Below is a small trained network, with its code and all its weights. Each question gives an input and a target symbol and asks what happens when units are switched off, that is, made to give their printed mean instead of their output.

import numpy as np


def w(rows, s, z=0):
    codes = np.array(rows[::2]) - 128.0
    scale = np.full(codes.shape[1], s)
    scale[-1] = z or s
    return codes * scale


def norm(h):
    return h / np.sqrt((h * h).mean(-1, keepdims=True) + 1e-5)


def f(y):
    return np.maximum(y, 0)


def softmax(a):
    e = np.exp(a - a.max(-1, keepdims=True))
    return e / e.sum(-1, keepdims=True)


def log_softmax(a):
    a = a - a.max(-1, keepdims=True)
    return a - np.log(np.exp(a).sum(-1, keepdims=True))


def net(x, mask):
    ids = ['βγηλσω'.index(c) for c in x.split()]
    T = len(ids)
    res = E[ids] + P[:T]
    u = 0
    for l in range(2):
        r = norm(res)
        for j in range(2):
            rows = slice(4 * j, 4 * j + 4)
            q, k, v = (r @ M[l][rows].T for M in (Q, K, V))
            z = softmax(np.where(np.tri(T) > 0, q @ k.T / 4**0.5, -1e9)) @ v
            o = O[l][rows]
            res = res + np.where(mask[u + j], z, o[:, -1]) @ o[:, :-1]
        u += 2
        y = f(norm(res) @ A[l][:, :-1].T + A[l][:, -1])
        res = res + np.where(mask[u : u + 8], y, B[l][:, -1]) @ B[l][:, :-1]
        u += 8
    return log_softmax(norm(res)[-1] @ U[:, :-1].T + U[:, -1])


Q, K, V, O, A, B = {}, {}, {}, {}, {}, {}
E = w([
[125,168,103],'β',
[98,159,177],'γ',
[112,144,118],'η',
[7,100,145],'λ',
[141,125,101],'σ',
[183,89,146],'ω',
],0.022)
P = w([
[136,41,227],'0',
[124,171,1],'1',
[121,170,35],'2',
[11,151,155],'3',
[141,151,209],'4',
[125,155,206],'5',
[96,138,187],'6',
],0.0082)
Q[0] = w([
[153,79,103],'L0H0',
[156,2,74],'L0H0',
[178,188,228],'L0H0',
[104,73,29],'L0H0',
[117,90,17],'L0H1',
[126,107,93],'L0H1',
[108,155,42],'L0H1',
[143,35,104],'L0H1',
],0.0091)
K[0] = w([
[160,122,88],'L0H0',
[203,142,56],'L0H0',
[34,82,69],'L0H0',
[219,152,164],'L0H0',
[78,133,70],'L0H1',
[101,119,108],'L0H1',
[162,199,98],'L0H1',
[2,27,86],'L0H1',
],0.0094)
V[0] = w([
[84,180,1],'L0H0',
[117,141,96],'L0H0',
[142,132,120],'L0H0',
[163,132,125],'L0H0',
[75,133,41],'L0H1',
[134,119,175],'L0H1',
[83,122,113],'L0H1',
[57,124,81],'L0H1',
],0.0085)
O[0] = w([
[106,108,254,23],'L0H0',
[121,121,158,102],'L0H0',
[121,115,135,102],'L0H0',
[117,104,128,84],'L0H0',
[4,129,181,5],'L0H1',
[184,131,126,178],'L0H1',
[95,134,176,80],'L0H1',
[56,136,200,30],'L0H1',
],0.0099,0.0016)
A[0] = w([
[167,33,149,110],'L0N0',
[91,185,217,63],'L0N1',
[138,106,89,131],'L0N2',
[124,54,153,40],'L0N3',
[186,253,159,198],'L0N4',
[133,36,124,100],'L0N5',
[134,196,99,118],'L0N6',
[37,1,77,2],'L0N7',
],0.014,0.0034)
B[0] = w([
[146,161,191,184],'L0N0',
[114,85,88,189],'L0N1',
[165,120,133,158],'L0N2',
[181,139,108,142],'L0N3',
[53,43,126,254],'L0N4',
[171,172,97,155],'L0N5',
[182,132,85,186],'L0N6',
[150,4,160,160],'L0N7',
],0.026,0.0084)
Q[1] = w([
[126,93,20],'L1H0',
[49,8,28],'L1H0',
[74,110,105],'L1H0',
[70,147,171],'L1H0',
[151,211,112],'L1H1',
[52,186,207],'L1H1',
[172,191,90],'L1H1',
[107,64,144],'L1H1',
],0.013)
K[1] = w([
[134,199,251],'L1H0',
[84,215,216],'L1H0',
[89,144,171],'L1H0',
[80,96,110],'L1H0',
[75,196,56],'L1H1',
[184,97,31],'L1H1',
[60,203,87],'L1H1',
[171,74,181],'L1H1',
],0.015)
V[1] = w([
[168,132,107],'L1H0',
[60,85,220],'L1H0',
[221,59,194],'L1H0',
[255,39,224],'L1H0',
[42,133,23],'L1H1',
[194,118,172],'L1H1',
[105,117,80],'L1H1',
[212,76,89],'L1H1',
],0.0077)
O[1] = w([
[109,158,142,167],'L1H0',
[159,44,141,62],'L1H0',
[85,144,219,225],'L1H0',
[67,138,254,254],'L1H0',
[220,53,98,85],'L1H1',
[95,174,131,176],'L1H1',
[165,107,101,131],'L1H1',
[157,174,59,246],'L1H1',
],0.011,0.0061)
A[1] = w([
[180,143,199,35],'L1N0',
[124,173,248,117],'L1N1',
[215,75,98,3],'L1N2',
[142,60,207,57],'L1N3',
[235,39,156,122],'L1N4',
[150,31,101,100],'L1N5',
[123,92,106,79],'L1N6',
[173,136,180,64],'L1N7',
],0.015,0.0061)
B[1] = w([
[35,120,82,192],'L1N0',
[40,46,234,254],'L1N1',
[3,150,129,154],'L1N2',
[226,221,79,205],'L1N3',
[69,124,127,226],'L1N4',
[203,163,161,225],'L1N5',
[168,71,133,160],'L1N6',
[33,94,122,180],'L1N7',
],0.02,0.0063)
U = w([
[90,70,141,1],'β',
[107,157,73,149],'γ',
[78,206,254,150],'η',
[214,222,224,181],'λ',
[155,110,170,76],'σ',
[215,123,229,117],'ω',
],0.01,0.0073)

Each question gives the input, a string of symbols that net reads in full, and the target symbol t.
The units are the heads (4 rows each of Q, K, V and O) and the neurons (one row each of A and B). Each row of codes is followed by its name. A weight is (code - 128) times the scale printed after its matrix; where a second scale follows, it is the last column's (O, A, B and U).
mask holds one flag per unit, layer by layer, with each layer's heads first. A switched-off unit (its flag False) gives its mean, the last column of its rows in O or B, instead of its output. The means were averaged over made-up inputs and are rounded, as every weight is.
A unit's drop is (log p(t) with every unit on - log p(t) with that unit switched off) / (log p(t) with every unit on - log p(t) with every unit switched off).
k most important neurons: the k neurons with the biggest drops, biggest first
top k neurons in layer l: the k neurons of layer l with the biggest drops, biggest first
heads that matter: for each layer, one digit per head in row order, 1 if its drop is at least 0.15 and else 0, layers parted by /
drop of u: that unit's drop, to one decimal
input β λ σ η, target ω: top 4 neurons in layer 0	[L0N7 L0N1 L0N4 L0N0]
input σ β β, target γ: heads that matter	11 / 10
input γ σ σ β η σ β, target ω: most important neuron	[L1N5]
input σ β η, target ω: top 2 neurons in layer 0	[L0N7 L0N6]
input β γ λ, target ω: heads that matter	00 / 00
input γ β η, target γ: 2 most important neurons	[L0N4 L1N1]
input σ ω ω λ γ, target β: heads that matter	01 / 00
input β β η γ, target γ: 2 most important neurons	[L0N1 L1N1]
input ω β η σ, target ω: 2 most important neurons	[L0N7 L0N4]
input ω ω σ, target λ: top 2 neurons in layer 0	[L0N7 L0N0]
input β η β β, target γ: top 2 neurons in layer 1	[L1N1 L1N2]
input β λ β, target ω: heads that matter	01 / 11
input γ η σ, target ω: heads that matter	01 / 00
input ω γ σ, target λ: 2 most important neurons	[L0N7 L0N4]
input ω β ω ω, target γ: 4 most important neurons	[L0N4 L0N6 L0N0 L1N1]
input ω σ ω λ η η γ, target β: heads that matter	01 / 00
input η β γ, target γ: top neuron in layer 0	[L0N7]
input ω β ω, target γ: top 2 neurons in layer 0	[L0N4 L0N6]
input ω ω γ σ λ, target ω: drop of L1N5	0.1
input γ β η β η, target γ: drop of L0H0	0.4
